Here is a tiny trained network, its code and every weight. The questions are about switching its units off for an input and a class, where a switched-off unit gives its printed mean instead of its output.

import numpy as np


def w(rows, s, z=0):
    codes = np.array(rows[::2]) - 128.0
    scale = np.full(codes.shape[1], s)
    scale[-1] = z or s
    return codes * scale


def f(y):
    return y / 2 * (1 + np.tanh(0.7978845608 * (y + 0.044715 * y**3)))


def log_softmax(a):
    a = a - a.max(-1, keepdims=True)
    return a - np.log(np.exp(a).sum(-1, keepdims=True))


def net(x, mask):
    res = np.array(x, float).reshape(1, 8) / 4 @ E
    y = f(res @ A[0][:, :-1].T + A[0][:, -1])
    res = res + np.where(mask, y, B[0][:, -1]) @ B[0][:, :-1]
    return log_softmax(res[-1] @ U[:, :-1].T + U[:, -1])


A, B = {}, {}
E = w([
[128,128,128],'x0',
[176,252,68],'x1',
[128,127,129],'x2',
[129,126,129],'x3',
[255,107,200],'x4',
[130,126,129],'x5',
[79,182,231],'x6',
[127,128,128],'x7',
],0.0082)
A[0] = w([
[115,154,187,119],'neuron 1',
[137,187,108,86],'neuron 2',
[80,65,168,175],'neuron 3',
[194,135,168,60],'neuron 4',
[129,128,127,40],'neuron 5',
[71,144,109,54],'neuron 6',
[76,133,87,78],'neuron 7',
[90,137,106,71],'neuron 8',
[252,145,153,63],'neuron 9',
[129,128,128,39],'neuron 10',
[89,150,99,63],'neuron 11',
[94,47,133,96],'neuron 12',
[74,140,93,56],'neuron 13',
[165,122,135,67],'neuron 14',
[84,139,97,49],'neuron 15',
[157,91,58,63],'neuron 16',
[86,178,207,69],'neuron 17',
[197,94,168,149],'neuron 18',
[104,74,145,56],'neuron 19',
[142,199,91,96],'neuron 20',
[90,182,197,81],'neuron 21',
[140,173,106,74],'neuron 22',
[148,178,102,98],'neuron 23',
[177,66,62,84],'neuron 24',
[98,53,146,37],'neuron 25',
[128,125,132,254],'neuron 26',
[151,105,90,73],'neuron 27',
[118,167,214,103],'neuron 28',
[193,110,152,106],'neuron 29',
[153,161,106,64],'neuron 30',
[98,164,188,76],'neuron 31',
[168,123,131,41],'neuron 32',
[144,185,104,98],'neuron 33',
],0.012,0.0083)
B[0] = w([
[139,106,93,162],'neuron 1',
[144,125,158,152],'neuron 2',
[145,172,148,232],'neuron 3',
[75,79,141,166],'neuron 4',
[132,3,161,104],'neuron 5',
[102,100,132,144],'neuron 6',
[102,102,147,164],'neuron 7',
[113,95,139,134],'neuron 8',
[76,98,143,218],'neuron 9',
[141,23,142,104],'neuron 10',
[105,71,159,140],'neuron 11',
[176,140,163,188],'neuron 12',
[97,68,147,152],'neuron 13',
[117,96,130,124],'neuron 14',
[100,67,152,138],'neuron 15',
[145,105,117,162],'neuron 16',
[169,74,81,169],'neuron 17',
[64,142,120,225],'neuron 18',
[155,119,168,141],'neuron 19',
[142,121,181,178],'neuron 20',
[153,98,91,167],'neuron 21',
[143,104,167,137],'neuron 22',
[153,116,170,156],'neuron 23',
[166,108,84,187],'neuron 24',
[157,118,183,155],'neuron 25',
[103,200,132,253],'neuron 26',
[141,99,117,131],'neuron 27',
[137,107,95,183],'neuron 28',
[100,124,130,180],'neuron 29',
[147,96,148,129],'neuron 30',
[162,78,90,149],'neuron 31',
[125,87,134,119],'neuron 32',
[164,120,185,160],'neuron 33',
],0.013,0.0071)
U = w([
[214,102,254,26],'0',
[12,37,144,17],'1',
[215,34,12,80],'2',
[122,156,112,254],'3',
[124,158,126,215],'4',
[115,146,124,215],'5',
],0.0099,0.0067)

Each question gives the input, the list of numbers given to net, and the class t.
The units are the neurons (one row each of A and B). Each row of codes is followed by its name. A weight is (code - 128) times the scale printed after its matrix; where a second scale follows, it is the last column's (A, B and U).
mask holds one flag per neuron, in row order. A switched-off neuron (its flag False) gives its mean, the last column of its row in B, instead of its output. The means were averaged over made-up inputs and are rounded, as every weight is.
A unit's drop is (log p(t) with every unit on - log p(t) with that unit switched off) / (log p(t) with every unit on - log p(t) with every unit switched off).
The circuit of an input: a set's keep is (log p(t) with only the set's units on - log p(t) with every unit switched off) / (log p(t) with every unit on - log p(t) with every unit switched off). Starting from the 12 units with the biggest drops (on a tie, the unit counted first), units are removed one at a time, each time the one whose removal leaves the highest keep (on an exact tie, the one counted first), for as long as the keep stays at least 0.8.
circuit, biggest first: the units of the circuit, biggest drop first
unit that matters most: the unit with the biggest drop
top k neurons: the k neurons with the biggest drops, biggest first
drop when u is switched off: that unit's drop, to one decimal
input [-4,-5,-7,0,8,5,-4,-1], class 1: circuit, biggest first : neuron 18; neuron 9
input [3,-1,1,0,7,2,8,8], class 2: unit that matters most : neuron 17
input [5,-1,-2,0,-7,1,8,0], class 2: circuit, biggest first : neuron 17; neuron 21; neuron 31
input [-7,8,-4,3,3,-1,8,1], class 0: top 4 neurons : neuron 20; neuron 33; neuron 23; neuron 2
input [7,7,5,3,-4,-4,8,0], class 2: circuit, biggest first : neuron 17; neuron 21; neuron 31
input [-3,-7,1,3,-6,7,-7,-8], class 0: circuit, biggest first : neuron 12; neuron 25
input [5,-4,-3,4,6,2,2,2], class 1: circuit, biggest first : neuron 18; neuron 4
input [-1,7,-2,-3,-6,2,7,-3], class 0: top 2 neurons : neuron 20; neuron 33
input [-7,2,6,-3,-7,4,-7,3], class 1: circuit, biggest first : neuron 7; neuron 13
input [8,7,-7,-3,5,-5,-4,-2], class 0: circuit, biggest first : neuron 33; neuron 20
input [7,-2,-4,3,-7,7,-8,3], class 2: top 2 neurons : neuron 24; neuron 18
input [-3,-5,-8,4,8,-8,-7,5], class 1: top 2 neurons : neuron 18; neuron 9
input [6,4,2,8,8,2,-7,0], class 1: drop when neuron 9 is switched off : 0.4
input [5,6,-4,-3,2,-1,7,5], class 2: drop when neuron 21 is switched off : 0.2
input [-2,-2,5,8,5,7,8,-1], class 2: drop when neuron 31 is switched off : 0.1
input [3,-4,6,1,7,-1,-7,-5], class 1: top neuron : neuron 18
